Below is a small trained network, with its code and all its weights. Each question gives an input and a target symbol and asks what happens when units are switched off, that is, made to give their printed mean instead of their output.

import numpy as np


def w(rows, s, z=0):
    codes = np.array(rows[::2]) - 128.0
    scale = np.full(codes.shape[1], s)
    scale[-1] = z or s
    return codes * scale


def f(y):
    return y / 2 * (1 + np.tanh(0.7978845608 * (y + 0.044715 * y**3)))


def softmax(a):
    e = np.exp(a - a.max(-1, keepdims=True))
    return e / e.sum(-1, keepdims=True)


def log_softmax(a):
    a = a - a.max(-1, keepdims=True)
    return a - np.log(np.exp(a).sum(-1, keepdims=True))


def net(x, mask):
    ids = ['αδεηθλμξφψ'.index(c) for c in x.split()]
    T = len(ids)
    res = E[ids] + P[:T]
    r = res
    for j in range(2):
        rows = slice(3 * j, 3 * j + 3)
        q, k, v = (r @ M[0][rows].T for M in (Q, K, V))
        z = softmax(np.where(np.tri(T) > 0, q @ k.T / 3**0.5, -1e9)) @ v
        o = O[0][rows]
        res = res + np.where(mask[j], z, o[:, -1]) @ o[:, :-1]
    y = f(res @ A[0][:, :-1].T + A[0][:, -1])
    res = res + np.where(mask[2:18], y, B[0][:, -1]) @ B[0][:, :-1]
    return log_softmax(res[-1] @ U[:, :-1].T + U[:, -1])


Q, K, V, O, A, B = {}, {}, {}, {}, {}, {}
E = w([
[168,106,155,157],'α',
[177,131,175,57],'δ',
[193,142,132,108],'ε',
[174,116,132,162],'η',
[203,175,105,172],'θ',
[170,95,140,137],'λ',
[109,123,241,168],'μ',
[146,125,201,91],'ξ',
[186,196,140,205],'φ',
[79,41,249,98],'ψ',
],0.018)
P = w([
[244,1,63,246],'0',
[133,157,125,113],'1',
[143,187,117,126],'2',
[143,189,98,135],'3',
[149,166,117,111],'4',
[156,161,113,119],'5',
[163,144,140,118],'6',
[166,136,130,133],'7',
[166,115,144,125],'8',
[165,124,153,134],'9',
[168,140,166,131],'10',
],0.0087)
Q[0] = w([
[174,74,163,157],'H0',
[141,125,220,172],'H0',
[166,150,143,162],'H0',
[33,115,91,140],'H1',
[223,219,177,213],'H1',
[2,127,34,115],'H1',
],0.011)
K[0] = w([
[186,86,132,178],'H0',
[183,81,164,118],'H0',
[131,85,139,137],'H0',
[92,158,109,61],'H1',
[202,120,147,164],'H1',
[8,171,109,125],'H1',
],0.017)
V[0] = w([
[34,86,187,124],'H0',
[145,125,114,95],'H0',
[111,201,254,151],'H0',
[134,128,170,198],'H1',
[135,89,203,52],'H1',
[110,102,203,180],'H1',
],0.013)
O[0] = w([
[145,47,85,101,11],'H0',
[189,77,155,70,119],'H0',
[112,118,137,248,116],'H0',
[72,95,72,119,245],'H1',
[191,84,184,164,45],'H1',
[69,45,102,56,186],'H1',
],0.012)
A[0] = w([
[158,141,43,76,81],'N0',
[234,138,106,82,129],'N1',
[107,137,112,179,132],'N2',
[129,137,153,206,168],'N3',
[134,79,116,126,146],'N4',
[100,251,175,126,77],'N5',
[106,124,31,128,17],'N6',
[72,104,115,2,217],'N7',
[93,76,205,130,118],'N8',
[172,146,184,185,210],'N9',
[225,103,234,193,2],'N10',
[214,70,96,159,91],'N11',
[211,135,61,189,142],'N12',
[203,27,121,129,36],'N13',
[83,167,93,153,85],'N14',
[232,228,123,47,133],'N15',
],0.0093,0.0059)
B[0] = w([
[126,118,236,185,158],'N0',
[177,80,166,140,144],'N1',
[136,114,131,87,159],'N2',
[104,122,103,105,144],'N3',
[77,133,81,116,139],'N4',
[132,111,64,125,249],'N5',
[114,157,165,94,179],'N6',
[165,144,121,207,235],'N7',
[133,178,125,122,143],'N8',
[54,190,171,25,153],'N9',
[61,28,1,109,151],'N10',
[116,163,149,120,138],'N11',
[140,114,184,79,137],'N12',
[116,152,199,162,144],'N13',
[135,102,175,83,206],'N14',
[172,122,102,109,199],'N15',
],0.01,0.015)
U = w([
[99,26,36,125,28],'α',
[103,50,127,2,2],'δ',
[188,95,113,122,153],'ε',
[135,128,98,138,41],'η',
[156,166,170,46,127],'θ',
[136,83,167,125,202],'λ',
[9,167,148,107,64],'μ',
[127,113,124,140,129],'ξ',
[94,127,61,82,245],'φ',
[83,102,234,72,211],'ψ',
],0.0084,0.0073)

Each question gives the input, a string of symbols that net reads in full, and the target symbol t.
The units are the heads (3 rows each of Q, K, V and O) and the neurons (one row each of A and B). Each row of codes is followed by its name. A weight is (code - 128) times the scale printed after its matrix; where a second scale follows, it is the last column's (O, A, B and U).
mask holds one flag per unit, heads first, then neurons. A switched-off unit (its flag False) gives its mean, the last column of its rows in O or B, instead of its output. The means were averaged over made-up inputs and are rounded, as every weight is.
A unit's drop is (log p(t) with every unit on - log p(t) with that unit switched off) / (log p(t) with every unit on - log p(t) with every unit switched off).
The circuit of an input: a set's keep is (log p(t) with only the set's units on - log p(t) with every unit switched off) / (log p(t) with every unit on - log p(t) with every unit switched off). Starting from the 12 units with the biggest drops (on a tie, the unit counted first), units are removed one at a time, each time the one whose removal leaves the highest keep (on an exact tie, the one counted first), for as long as the keep stays at least 0.8.
circuit, biggest first: the units of the circuit, biggest drop first
k most important neurons: the k neurons with the biggest drops, biggest first
which heads matter: for each layer, one digit per head in row order, 1 if its drop is at least 0.15 and else 0, layers parted by /
input φ μ α θ, target μ: 2 most important neurons -> (N6 N15)
input ψ δ θ, target λ: circuit, biggest first -> (H0 H1 N13)
input δ ε λ η, target δ: 2 most important neurons -> (N10 N9)
input μ θ λ φ δ φ λ φ ε λ, target α: circuit, biggest first -> (H0)
input ε μ φ φ φ μ θ μ α, target θ: circuit, biggest first -> (H1 H0)
input ε φ μ θ φ, target θ: 2 most important neurons -> (N9 N10)
input φ α ε φ ε ε ξ ξ ξ λ, target μ: circuit, biggest first -> (H1 N15 N5)
input δ ψ φ μ φ ε θ φ φ φ ε, target δ: circuit, biggest first -> (H1 N10 N9 N7)
input η φ φ η φ φ ε φ μ, target φ: which heads matter -> 10
input φ μ δ, target μ: circuit, biggest first -> (H1 H0 N15)
input ε ε δ θ, target θ: circuit, biggest first -> (H1 N9 H0)
input φ λ φ θ λ φ φ θ φ ψ, target μ: circuit, biggest first -> (H0 N8)
input φ φ φ α ξ, target μ: circuit, biggest first -> (H1 H0)
input θ φ ε θ φ φ φ φ ε ξ, target φ: 2 most important neurons -> (N5 N0)
input μ α θ, target α: circuit, biggest first -> (H1)
input φ φ φ μ φ δ ε ε ε ε, target μ: which heads matter -> 01
input ε φ φ λ φ θ ε, target θ: which heads matter -> 01
input λ φ α, target ε: which heads matter -> 11
input μ ε μ α φ ε δ, target α: circuit, biggest first -> (H1 H0)
input ε ε ε φ φ α φ δ, target θ: circuit, biggest first -> (H1)
input φ θ η ε η, target μ: 3 most important neurons -> (N15 N6 N0)
input δ θ ε δ φ φ ξ θ, target δ: which heads matter -> 01
input φ η φ φ η, target μ: which heads matter -> 01
